Here is a tiny trained network, its code and every weight. The questions are about switching its units off for an input and a class, where a switched-off unit gives its printed mean instead of its output.

import numpy as np


def w(rows, s, z=0):
    codes = np.array(rows[::2]) - 128.0
    scale = np.full(codes.shape[1], s)
    scale[-1] = z or s
    return codes * scale


def norm(h):
    return h / np.sqrt((h * h).mean(-1, keepdims=True) + 1e-5)


def f(y):
    return np.maximum(y, 0)


def log_softmax(a):
    a = a - a.max(-1, keepdims=True)
    return a - np.log(np.exp(a).sum(-1, keepdims=True))


def net(x, mask):
    res = np.array(x, float).reshape(1, 8) / 4 @ E
    u = 0
    for l in range(4):
        y = f(norm(res) @ A[l][:, :-1].T + A[l][:, -1])
        res = res + np.where(mask[u : u + 10], y, B[l][:, -1]) @ B[l][:, :-1]
        u += 10
    return log_softmax(norm(res)[-1] @ U[:, :-1].T + U[:, -1])


A, B = {}, {}
E = w([
[130,129,132,126,126,129,133],'x0',
[167,69,37,143,49,209,166],'x1',
[3,136,122,185,173,182,205],'x2',
[130,126,124,123,131,128,131],'x3',
[117,86,192,159,123,161,84],'x4',
[130,128,127,133,128,128,126],'x5',
[75,86,168,90,17,40,206],'x6',
[206,214,190,198,99,151,235],'x7',
],0.0031)
A[0] = w([
[154,195,2,78,166,64,184,166],'0.n0',
[56,119,82,110,161,111,85,49],'0.n1',
[159,144,102,151,167,156,62,67],'0.n2',
[138,70,167,160,83,210,102,85],'0.n3',
[210,160,132,97,109,95,56,4],'0.n4',
[96,123,110,35,141,105,54,50],'0.n5',
[185,115,171,122,96,60,48,51],'0.n6',
[78,75,149,132,125,118,171,174],'0.n7',
[92,153,200,132,209,71,95,107],'0.n8',
[137,143,129,141,83,108,102,213],'0.n9',
],0.0057,0.0031)
B[0] = w([
[116,61,254,137,53,238,29,247],'0.n0',
[133,75,120,232,144,120,161,197],'0.n1',
[162,199,64,97,126,85,124,203],'0.n2',
[104,156,161,106,35,131,37,188],'0.n3',
[241,90,9,94,90,187,245,200],'0.n4',
[135,17,72,247,131,97,92,212],'0.n5',
[195,79,52,28,58,192,235,223],'0.n6',
[69,152,85,106,102,103,120,228],'0.n7',
[96,161,196,93,45,216,43,254],'0.n8',
[129,70,154,109,92,138,186,220],'0.n9',
],0.0045,0.0031)
A[1] = w([
[225,166,195,140,116,129,162,101],'1.n0',
[186,202,203,187,145,86,197,73],'1.n1',
[104,149,100,122,42,142,106,157],'1.n2',
[156,171,210,125,124,56,138,5],'1.n3',
[181,119,155,79,142,67,99,58],'1.n4',
[125,145,169,159,66,176,49,82],'1.n5',
[162,93,56,140,127,130,183,63],'1.n6',
[203,173,102,157,253,168,92,35],'1.n7',
[119,96,84,104,218,47,88,87],'1.n8',
[179,135,165,84,139,47,54,102],'1.n9',
],0.0057,0.0025)
B[1] = w([
[160,19,131,145,138,75,100,208],'1.n0',
[143,1,125,209,188,111,90,165],'1.n1',
[167,152,224,146,183,145,117,252],'1.n2',
[117,168,83,132,49,190,49,141],'1.n3',
[134,91,89,126,94,193,170,147],'1.n4',
[143,133,178,85,159,167,134,238],'1.n5',
[225,176,141,102,103,171,98,165],'1.n6',
[134,224,30,86,48,44,57,178],'1.n7',
[169,54,148,192,125,114,154,148],'1.n8',
[168,83,123,75,155,250,245,156],'1.n9',
],0.0054,0.0039)
A[2] = w([
[117,191,75,116,115,56,77,57],'2.n0',
[159,150,188,174,137,135,196,148],'2.n1',
[92,65,169,141,99,155,146,179],'2.n2',
[188,123,85,120,94,175,130,142],'2.n3',
[110,111,163,106,106,61,168,26],'2.n4',
[113,162,81,61,201,113,196,3],'2.n5',
[41,154,138,172,192,166,157,69],'2.n6',
[139,109,174,151,87,49,183,43],'2.n7',
[82,120,156,138,78,66,204,44],'2.n8',
[1,201,140,185,190,162,154,94],'2.n9',
],0.0058,0.003)
B[2] = w([
[56,238,110,124,69,63,195,139],'2.n0',
[122,46,72,114,222,160,66,181],'2.n1',
[225,165,180,126,149,134,74,255],'2.n2',
[76,164,146,154,88,140,134,235],'2.n3',
[145,175,89,98,110,55,46,144],'2.n4',
[219,141,157,99,39,182,133,128],'2.n5',
[214,82,84,85,84,165,212,172],'2.n6',
[95,177,61,80,109,82,22,157],'2.n7',
[185,145,73,85,113,86,93,159],'2.n8',
[252,86,41,16,87,188,253,194],'2.n9',
],0.0047,0.0046)
A[3] = w([
[151,167,155,89,71,194,93,134],'3.n0',
[140,120,173,60,81,44,131,105],'3.n1',
[75,130,149,82,161,159,199,145],'3.n2',
[121,99,179,116,65,170,96,147],'3.n3',
[174,58,90,183,149,139,90,154],'3.n4',
[91,150,91,134,182,130,209,123],'3.n5',
[198,157,139,165,128,103,146,168],'3.n6',
[145,127,113,163,148,143,79,149],'3.n7',
[156,223,100,149,174,132,118,113],'3.n8',
[2,166,192,116,166,128,186,2],'3.n9',
],0.0073,0.0065)
B[3] = w([
[111,220,165,108,152,118,119,254],'3.n0',
[69,179,41,174,138,149,85,173],'3.n1',
[206,74,178,110,95,125,198,146],'3.n2',
[126,167,161,163,210,148,150,243],'3.n3',
[71,90,157,147,138,85,182,217],'3.n4',
[190,123,95,73,68,140,155,133],'3.n5',
[32,64,78,141,114,130,141,180],'3.n6',
[116,147,123,131,134,65,137,176],'3.n7',
[39,133,103,91,113,67,75,144],'3.n8',
[254,183,148,128,214,81,195,128],'3.n9',
],0.0068,0.0078)
U = w([
[207,76,74,32,34,204,218,128],'0',
[104,172,179,120,155,148,131,254],'1',
[61,1,126,200,159,62,132,72],'2',
[50,214,63,84,71,68,46,54],'3',
[124,136,204,120,155,182,84,15],'4',
],0.0099,0.0035)

Each question gives the input, the list of numbers given to net, and the class t.
The units are the neurons (one row each of A and B). Each row of codes is followed by its name. A weight is (code - 128) times the scale printed after its matrix; where a second scale follows, it is the last column's (A, B and U).
mask holds one flag per neuron, layer by layer. A switched-off neuron (its flag False) gives its mean, the last column of its row in B, instead of its output. The means were averaged over made-up inputs and are rounded, as every weight is.
A unit's drop is (log p(t) with every unit on - log p(t) with that unit switched off) / (log p(t) with every unit on - log p(t) with every unit switched off).
The circuit of an input: a set's keep is (log p(t) with only the set's units on - log p(t) with every unit switched off) / (log p(t) with every unit on - log p(t) with every unit switched off). Starting from the 12 units with the biggest drops (on a tie, the unit counted first), units are removed one at a time, each time the one whose removal leaves the highest keep (on an exact tie, the one counted first), for as long as the keep stays at least 0.8.
units of the circuit, in order: the units of the circuit, biggest drop first
unit that matters most: the unit with the biggest drop
top k neurons: the k neurons with the biggest drops, biggest first
top k neurons in layer l: the k neurons of layer l with the biggest drops, biggest first
drop when u is switched off: that unit's drop, to one decimal
input [1,3,5,-8,-1,8,-4,-4], class 0: top 2 neurons => [0.n4, 1.n0]
input [7,-4,-8,-6,-1,8,7,-7], class 0: units of the circuit, in order => [1.n9]
input [-1,-3,2,-7,5,-7,-6,2], class 3: top 2 neurons in layer 0 => [0.n0, 0.n2]
input [-4,5,6,-4,-3,3,-3,4], class 0: top 2 neurons => [2.n9, 0.n6]
input [8,-4,4,5,3,4,-2,-4], class 0: top 2 neurons => [2.n9, 0.n0]
input [7,-4,-5,8,-1,-7,4,1], class 0: top 2 neurons => [0.n6, 0.n4]
input [5,-7,-8,1,-5,-3,7,-5], class 0: top 4 neurons => [1.n9, 0.n6, 1.n4, 0.n4]
input [-5,4,-3,-4,3,1,-3,5], class 2: top 2 neurons in layer 3 => [3.n6, 3.n4]
input [7,-6,7,4,-1,-8,0,8], class 2: top 4 neurons => [1.n1, 1.n0, 2.n1, 3.n4]
input [8,-5,3,-7,-7,-3,1,7], class 2: top 2 neurons => [1.n1, 1.n0]
input [5,0,-6,-1,-3,7,7,6], class 3: top 2 neurons => [2.n7, 3.n1]
input [0,-1,-7,7,-5,2,0,-8], class 2: top 2 neurons in layer 0 => [0.n5, 0.n1]
input [2,2,1,6,0,8,-4,2], class 3: top 2 neurons => [1.n7, 0.n8]
input [-5,-2,0,5,1,-4,4,-6], class 2: units of the circuit, in order => [0.n5]
input [0,-6,7,-8,2,4,8,-2], class 3: top 2 neurons in layer 1 => [1.n9, 1.n5]
input [-7,2,4,-6,-6,2,7,4], class 3: top 2 neurons => [0.n8, 2.n8]
input [3,-4,5,-8,6,-5,-8,0], class 3: top 2 neurons => [1.n7, 0.n0]
input [-1,5,0,-6,-5,8,0,6], class 2: top 2 neurons in layer 0 => [0.n8, 0.n6]
input [-3,-2,7,-1,7,4,4,-1], class 0: top 3 neurons => [2.n9, 0.n0, 2.n6]
input [1,-2,5,4,-3,2,-1,6], class 2: unit that matters most => 1.n1
input [-4,-7,-3,8,-3,-5,-6,-8], class 2: top 2 neurons in layer 0 => [0.n5, 0.n1]
input [-1,-2,-4,7,-6,1,3,4], class 4: top 3 neurons in layer 0 => [0.n0, 0.n1, 0.n5]
input [-2,-4,5,-8,-4,-7,4,-1], class 0: drop when 3.n2 is switched off => 0.2
input [0,-2,6,-3,1,-4,0,5], class 0: drop when 2.n9 is switched off => 0.5
